Below is a small trained network, with its code and all its weights. Each question gives an input and a class and asks what happens when units are switched off, that is, made to give their printed mean instead of their output.

import numpy as np


def w(rows, s, z=0):
    codes = np.array(rows[::2]) - 128.0
    scale = np.full(codes.shape[1], s)
    scale[-1] = z or s
    return codes * scale


def norm(h):
    return h / np.sqrt((h * h).mean(-1, keepdims=True) + 1e-5)


def f(y):
    return y / 2 * (1 + np.tanh(0.7978845608 * (y + 0.044715 * y**3)))


def log_softmax(a):
    a = a - a.max(-1, keepdims=True)
    return a - np.log(np.exp(a).sum(-1, keepdims=True))


def net(x, mask):
    res = np.array(x, float).reshape(1, 4) / 4 @ E
    u = 0
    for l in range(3):
        y = f(norm(res) @ A[l][:, :-1].T + A[l][:, -1])
        res = res + np.where(mask[u : u + 10], y, B[l][:, -1]) @ B[l][:, :-1]
        u += 10
    return log_softmax(norm(res)[-1] @ U[:, :-1].T + U[:, -1])


A, B = {}, {}
E = w([
[116,130,202],'x0',
[102,241,196],'x1',
[254,106,104],'x2',
[60,91,178],'x3',
],0.0091)
A[0] = w([
[164,182,115,255],'0.n1',
[137,73,143,223],'0.n2',
[156,142,143,42],'0.n3',
[67,112,139,114],'0.n4',
[118,174,133,148],'0.n5',
[71,137,153,198],'0.n6',
[120,133,146,85],'0.n7',
[91,253,153,130],'0.n8',
[113,98,118,31],'0.n9',
[113,175,157,92],'0.n10',
],0.014,0.0011)
B[0] = w([
[110,201,89,171],'0.n1',
[218,185,232,166],'0.n2',
[82,78,199,130],'0.n3',
[73,104,169,175],'0.n4',
[228,254,156,155],'0.n5',
[170,84,126,186],'0.n6',
[133,60,90,129],'0.n7',
[112,57,108,253],'0.n8',
[127,153,34,138],'0.n9',
[158,212,64,166],'0.n10',
],0.0058,0.0067)
A[1] = w([
[59,171,114,94],'1.n1',
[92,130,200,144],'1.n2',
[175,104,142,91],'1.n3',
[9,26,121,187],'1.n4',
[62,248,169,99],'1.n5',
[146,49,173,118],'1.n6',
[174,96,110,140],'1.n7',
[164,126,138,76],'1.n8',
[175,132,75,198],'1.n9',
[94,105,71,250],'1.n10',
],0.012,0.0021)
B[1] = w([
[148,75,120,165],'1.n1',
[150,67,35,169],'1.n2',
[140,49,176,145],'1.n3',
[69,92,196,254],'1.n4',
[122,159,148,216],'1.n5',
[141,150,162,176],'1.n6',
[108,198,78,163],'1.n7',
[110,112,141,132],'1.n8',
[1,137,62,185],'1.n9',
[91,135,147,182],'1.n10',
],0.0087,0.0069)
A[2] = w([
[122,61,91,142],'2.n1',
[202,32,101,225],'2.n2',
[146,244,124,143],'2.n3',
[126,247,140,113],'2.n4',
[93,195,145,151],'2.n5',
[156,110,204,160],'2.n6',
[80,202,106,85],'2.n7',
[94,124,148,95],'2.n8',
[174,241,111,147],'2.n9',
[130,89,61,255],'2.n10',
],0.012,0.0038)
B[2] = w([
[77,140,233,196],'2.n1',
[170,203,160,240],'2.n2',
[124,32,52,248],'2.n3',
[192,58,182,239],'2.n4',
[114,112,82,205],'2.n5',
[216,188,138,197],'2.n6',
[234,108,114,198],'2.n7',
[106,23,156,152],'2.n8',
[82,13,8,253],'2.n9',
[82,254,153,238],'2.n10',
],0.0078,0.0044)
U = w([
[141,217,41,253],'0',
[183,52,4,30],'1',
[84,56,206,75],'2',
[236,176,187,189],'3',
],0.015,0.00061)

Each question gives the input, the list of numbers given to net, and the class t.
The units are the neurons (one row each of A and B). Each row of codes is followed by its name. A weight is (code - 128) times the scale printed after its matrix; where a second scale follows, it is the last column's (A, B and U).
mask holds one flag per neuron, layer by layer. A switched-off neuron (its flag False) gives its mean, the last column of its row in B, instead of its output. The means were averaged over made-up inputs and are rounded, as every weight is.
A unit's drop is (log p(t) with every unit on - log p(t) with that unit switched off) / (log p(t) with every unit on - log p(t) with every unit switched off).
The circuit of an input: a set's keep is (log p(t) with only the set's units on - log p(t) with every unit switched off) / (log p(t) with every unit on - log p(t) with every unit switched off). Starting from the 12 units with the biggest drops (on a tie, the unit counted first), units are removed one at a time, each time the one whose removal leaves the highest keep (on an exact tie, the one counted first), for as long as the keep stays at least 0.8.
units of the circuit, in order: the units of the circuit, biggest drop first
k most important neurons: the k neurons with the biggest drops, biggest first
k most important neurons of layer l: the k neurons of layer l with the biggest drops, biggest first
drop when u is switched off: that unit's drop, to one decimal
input [-3,-5,1,2], class 2: units of the circuit, in order => (2.n1)
input [4,-8,-1,-1], class 3: units of the circuit, in order => (0.n2; 2.n2; 2.n9)
input [0,-8,4,8], class 3: units of the circuit, in order => (0.n2; 2.n2; 2.n9)
input [0,-1,-2,-3], class 0: 2 most important neurons of layer 0 => (0.n2; 0.n10)
input [8,8,6,4], class 1: 2 most important neurons => (1.n4; 0.n10)
input [4,-8,-5,-7], class 0: 3 most important neurons of layer 2 => (2.n4; 2.n10; 2.n3)
input [7,5,5,0], class 1: 2 most important neurons => (1.n4; 2.n9)
input [7,1,-1,3], class 3: 2 most important neurons of layer 1 => (1.n9; 1.n10)
input [-8,-1,2,-6], class 0: 2 most important neurons => (2.n10; 1.n9)
input [1,-6,-4,-8], class 0: drop when 2.n10 is switched off => 0.1
input [-6,-6,8,-2], class 0: drop when 1.n9 is switched off => 0.1
input [3,5,1,-4], class 1: drop when 1.n5 is switched off => 0.0
